Here is a tiny trained network, its code and every weight. The questions are about switching its units off for an input and a class, where a switched-off unit gives its printed mean instead of its output.

import numpy as np


def w(rows, s, z=0):
    codes = np.array(rows[::2]) - 128.0
    scale = np.full(codes.shape[1], s)
    scale[-1] = z or s
    return codes * scale


def f(y):
    return np.maximum(y, 0)


def log_softmax(a):
    a = a - a.max(-1, keepdims=True)
    return a - np.log(np.exp(a).sum(-1, keepdims=True))


def net(x, mask):
    res = np.array(x, float).reshape(1, 8) / 4 @ E
    y = f(res @ A[0][:, :-1].T + A[0][:, -1])
    res = res + np.where(mask, y, B[0][:, -1]) @ B[0][:, :-1]
    return log_softmax(res[-1] @ U[:, :-1].T + U[:, -1])


A, B = {}, {}
E = w([
[93,137,139,145,131,109,89,141],'x0',
[84,123,107,85,101,230,142,254],'x1',
[158,118,122,121,123,122,151,135],'x2',
[107,25,202,63,9,125,74,95],'x3',
[80,3,47,66,205,77,201,104],'x4',
[151,123,126,122,125,115,146,141],'x5',
[78,167,111,142,104,107,109,125],'x6',
[174,124,106,104,115,141,184,116],'x7',
],0.0096)
A[0] = w([
[131,75,99,102,39,116,70,116,113],'neuron 0',
[103,109,118,103,111,193,127,255,85],'neuron 1',
[141,213,113,134,179,137,139,131,156],'neuron 2',
[196,151,133,140,143,14,100,35,97],'neuron 3',
[56,116,86,50,122,68,157,132,7],'neuron 4',
[72,133,160,92,117,179,167,195,134],'neuron 5',
[185,164,178,144,141,132,95,76,68],'neuron 6',
[97,162,93,219,237,164,168,170,105],'neuron 7',
[125,92,192,163,116,107,124,45,160],'neuron 8',
[193,207,49,163,217,97,92,148,123],'neuron 9',
[90,90,192,110,121,136,101,113,201],'neuron 10',
[79,60,78,93,181,86,152,95,33],'neuron 11',
[80,75,83,94,208,97,175,127,44],'neuron 12',
[117,60,160,90,29,118,92,118,216],'neuron 13',
[227,236,187,152,55,167,104,153,97],'neuron 14',
[108,135,85,108,55,147,158,172,152],'neuron 15',
[134,62,61,136,136,100,139,150,67],'neuron 16',
[71,144,101,111,94,109,116,117,77],'neuron 17',
],0.0096,0.0015)
B[0] = w([
[160,166,107,71,122,178,148,175,181],'neuron 0',
[11,105,100,140,228,76,175,55,204],'neuron 1',
[160,138,156,109,134,167,125,135,195],'neuron 2',
[110,143,96,146,192,75,152,49,222],'neuron 3',
[94,94,170,145,103,137,110,157,180],'neuron 4',
[125,118,107,121,163,93,164,99,183],'neuron 5',
[46,153,147,161,127,135,97,140,185],'neuron 6',
[190,166,158,76,121,160,152,130,223],'neuron 7',
[118,171,83,113,133,99,155,124,186],'neuron 8',
[160,163,134,73,118,110,141,173,223],'neuron 9',
[145,131,148,104,152,143,129,152,172],'neuron 10',
[127,38,114,153,82,149,100,153,201],'neuron 11',
[114,89,117,140,83,155,103,158,206],'neuron 12',
[194,202,141,70,148,141,154,158,205],'neuron 13',
[105,67,136,193,88,156,52,137,247],'neuron 14',
[92,162,115,131,129,111,146,104,170],'neuron 15',
[141,88,125,147,96,133,114,110,172],'neuron 16',
[147,108,159,105,124,102,112,127,150],'neuron 17',
],0.011,0.015)
U = w([
[229,177,156,27,108,162,104,240,106],'0',
[62,115,108,187,206,56,137,53,251],'1',
[114,38,142,248,19,178,1,215,7],'2',
],0.0083,0.0015)

Each question gives the input, the list of numbers given to net, and the class t.
The units are the neurons (one row each of A and B). Each row of codes is followed by its name. A weight is (code - 128) times the scale printed after its matrix; where a second scale follows, it is the last column's (A, B and U).
mask holds one flag per neuron, in row order. A switched-off neuron (its flag False) gives its mean, the last column of its row in B, instead of its output. The means were averaged over made-up inputs and are rounded, as every weight is.
A unit's drop is (log p(t) with every unit on - log p(t) with that unit switched off) / (log p(t) with every unit on - log p(t) with every unit switched off).
The circuit of an input: a set's keep is (log p(t) with only the set's units on - log p(t) with every unit switched off) / (log p(t) with every unit on - log p(t) with every unit switched off). Starting from the 12 units with the biggest drops (on a tie, the unit counted first), units are removed one at a time, each time the one whose removal leaves the highest keep (on an exact tie, the one counted first), for as long as the keep stays at least 0.8.
circuit, biggest first: the units of the circuit, biggest drop first
unit that matters most: the unit with the biggest drop
k most important neurons: the k neurons with the biggest drops, biggest first
drop of u: that unit's drop, to one decimal
input [-2,5,3,6,-1,-7,8,-8], class 0: unit that matters most -> neuron 13
input [-5,-3,7,-2,-5,7,0,-4], class 2: 2 most important neurons -> neuron 14; neuron 1
input [5,6,1,7,2,7,8,1], class 0: 2 most important neurons -> neuron 13; neuron 0
input [8,6,-8,6,0,-7,-3,1], class 0: 3 most important neurons -> neuron 13; neuron 0; neuron 3
input [4,6,7,4,8,5,0,-3], class 2: 3 most important neurons -> neuron 11; neuron 12; neuron 3
input [8,-2,-8,3,0,7,7,7], class 0: circuit, biggest first -> neuron 1; neuron 14
input [-2,-6,7,-3,8,-2,2,-1], class 2: 2 most important neurons -> neuron 11; neuron 12
input [4,8,3,1,-7,-6,6,5], class 1: 2 most important neurons -> neuron 1; neuron 5
input [1,5,2,-4,7,-5,-4,-3], class 2: 3 most important neurons -> neuron 12; neuron 11; neuron 3
input [1,5,2,-7,-8,-1,3,5], class 2: 3 most important neurons -> neuron 14; neuron 13; neuron 0
input [-7,-7,-1,1,8,0,-7,-5], class 2: 3 most important neurons -> neuron 11; neuron 12; neuron 1
input [0,4,-6,3,1,-6,6,-2], class 1: 3 most important neurons -> neuron 1; neuron 7; neuron 9
input [-5,-2,4,6,7,6,2,-6], class 2: drop of neuron 12 -> 0.5
input [2,-1,-3,7,5,3,8,3], class 0: circuit, biggest first -> neuron 13
input [5,-4,8,0,-7,6,2,4], class 2: drop of neuron 14 -> 1.7
input [4,-1,0,7,1,-5,0,6], class 0: drop of neuron 5 -> 0.0
